Here is a tiny trained network, its code and every weight. The questions are about switching its units off for an input and a class, where a switched-off unit gives its printed mean instead of its output.

import numpy as np


def w(rows, s, z=0):
    codes = np.array(rows[::2]) - 128.0
    scale = np.full(codes.shape[1], s)
    scale[-1] = z or s
    return codes * scale


def f(y):
    return np.maximum(y, 0)


def log_softmax(a):
    a = a - a.max(-1, keepdims=True)
    return a - np.log(np.exp(a).sum(-1, keepdims=True))


def net(x, mask):
    res = np.array(x, float).reshape(1, 4) / 4 @ E
    y = f(res @ A[0][:, :-1].T + A[0][:, -1])
    res = res + np.where(mask, y, B[0][:, -1]) @ B[0][:, :-1]
    return log_softmax(res[-1] @ U[:, :-1].T + U[:, -1])


A, B = {}, {}
E = w([
[102,99,116,225,222,54,134,142,76,141],'x0',
[196,130,114,52,110,85,229,136,89,149],'x1',
[151,166,155,155,101,119,113,24,94,102],'x2',
[59,106,63,146,55,86,164,141,142,3],'x3',
],0.015)
A[0] = w([
[163,121,116,132,128,115,156,131,124,121,13],'n0',
[82,104,70,127,90,113,137,120,113,95,34],'n1',
[138,156,145,80,98,172,132,97,189,132,71],'n2',
[113,38,127,202,217,25,166,133,58,159,3],'n3',
[160,167,185,100,179,163,104,165,113,181,110],'n4',
[91,92,148,154,143,149,45,110,162,109,47],'n5',
[93,51,74,81,170,146,124,245,183,165,128],'n6',
[109,138,145,181,168,88,123,101,111,129,92],'n7',
[158,145,160,84,77,175,125,158,187,103,40],'n8',
[195,90,138,112,96,91,207,149,103,140,118],'n9',
[76,127,119,175,94,140,38,141,177,158,150],'n10',
[151,106,114,115,91,75,182,126,92,160,3],'n11',
[57,69,66,118,60,69,160,119,169,71,9],'n12',
[151,200,137,144,116,102,92,4,57,83,64],'n13',
[172,139,78,75,131,104,158,126,58,132,72],'n14',
[166,144,182,117,172,147,102,134,130,189,146],'n15',
],0.011,0.00075)
B[0] = w([
[114,129,132,159,117,170,77,144,122,159,149],'n0',
[228,144,114,115,129,68,89,85,108,91,193],'n1',
[160,181,122,137,84,95,121,168,172,189,198],'n2',
[174,198,127,137,42,116,137,168,186,244,252],'n3',
[184,136,50,143,184,122,76,55,122,127,213],'n4',
[116,64,157,140,19,207,68,167,114,132,207],'n5',
[20,199,152,44,199,129,254,72,89,54,234],'n6',
[180,126,144,94,141,139,179,175,144,147,182],'n7',
[169,169,120,114,123,69,132,200,217,213,202],'n8',
[56,42,185,107,94,179,91,181,44,138,196],'n9',
[136,100,187,92,48,215,85,149,61,59,214],'n10',
[79,71,127,102,66,128,100,149,115,118,179],'n11',
[197,116,45,183,162,82,125,68,101,110,243],'n12',
[18,188,181,53,210,137,206,60,115,120,218],'n13',
[142,110,157,84,47,199,93,158,65,98,183],'n14',
[148,43,56,184,206,56,85,115,70,97,211],'n15',
],0.0086,0.019)
U = w([
[118,16,196,124,62,199,104,159,84,114,154],'0',
[199,82,56,181,174,66,113,42,108,118,92],'1',
[177,208,161,131,88,98,162,181,255,206,6],'2',
[31,211,185,90,203,140,211,67,124,106,232],'3',
],0.0095,0.0014)

Each question gives the input, the list of numbers given to net, and the class t.
The units are the neurons (one row each of A and B). Each row of codes is followed by its name. A weight is (code - 128) times the scale printed after its matrix; where a second scale follows, it is the last column's (A, B and U).
mask holds one flag per neuron, in row order. A switched-off neuron (its flag False) gives its mean, the last column of its row in B, instead of its output. The means were averaged over made-up inputs and are rounded, as every weight is.
A unit's drop is (log p(t) with every unit on - log p(t) with that unit switched off) / (log p(t) with every unit on - log p(t) with every unit switched off).
The circuit of an input: a set's keep is (log p(t) with only the set's units on - log p(t) with every unit switched off) / (log p(t) with every unit on - log p(t) with every unit switched off). Starting from the 12 units with the biggest drops (on a tie, the unit counted first), units are removed one at a time, each time the one whose removal leaves the highest keep (on an exact tie, the one counted first), for as long as the keep stays at least 0.8.
circuit, biggest first: the units of the circuit, biggest drop first
unit that matters most: the unit with the biggest drop
top k neurons: the k neurons with the biggest drops, biggest first
drop when u is switched off: that unit's drop, to one decimal
input [8,-2,2,7], class 2: circuit, biggest first -> [n3]
input [4,0,-7,8], class 1: top 3 neurons -> [n12 n1 n13]
input [5,8,-4,-8], class 0: top 3 neurons -> [n9 n14 n12]
input [4,-7,8,2], class 3: top 4 neurons -> [n13 n9 n14 n11]
input [-6,8,8,-7], class 0: top 4 neurons -> [n9 n14 n6 n11]
input [-5,6,7,0], class 3: top 4 neurons -> [n13 n5 n10 n3]
input [3,-7,-7,-8], class 1: top 3 neurons -> [n4 n15 n9]
input [1,-5,-2,-8], class 1: top 2 neurons -> [n4 n15]
input [8,0,-1,-7], class 2: top 2 neurons -> [n3 n12]
input [0,-6,7,-6], class 3: top 3 neurons -> [n13 n12 n9]
input [-3,8,8,0], class 0: top 3 neurons -> [n9 n14 n6]
input [-5,8,5,-3], class 0: drop when n9 is switched off -> 0.3
input [-2,8,-5,0], class 0: drop when n2 is switched off -> 0.0
input [6,7,2,-4], class 0: drop when n14 is switched off -> 0.2
input [-2,-1,-5,-6], class 1: unit that matters most -> n15
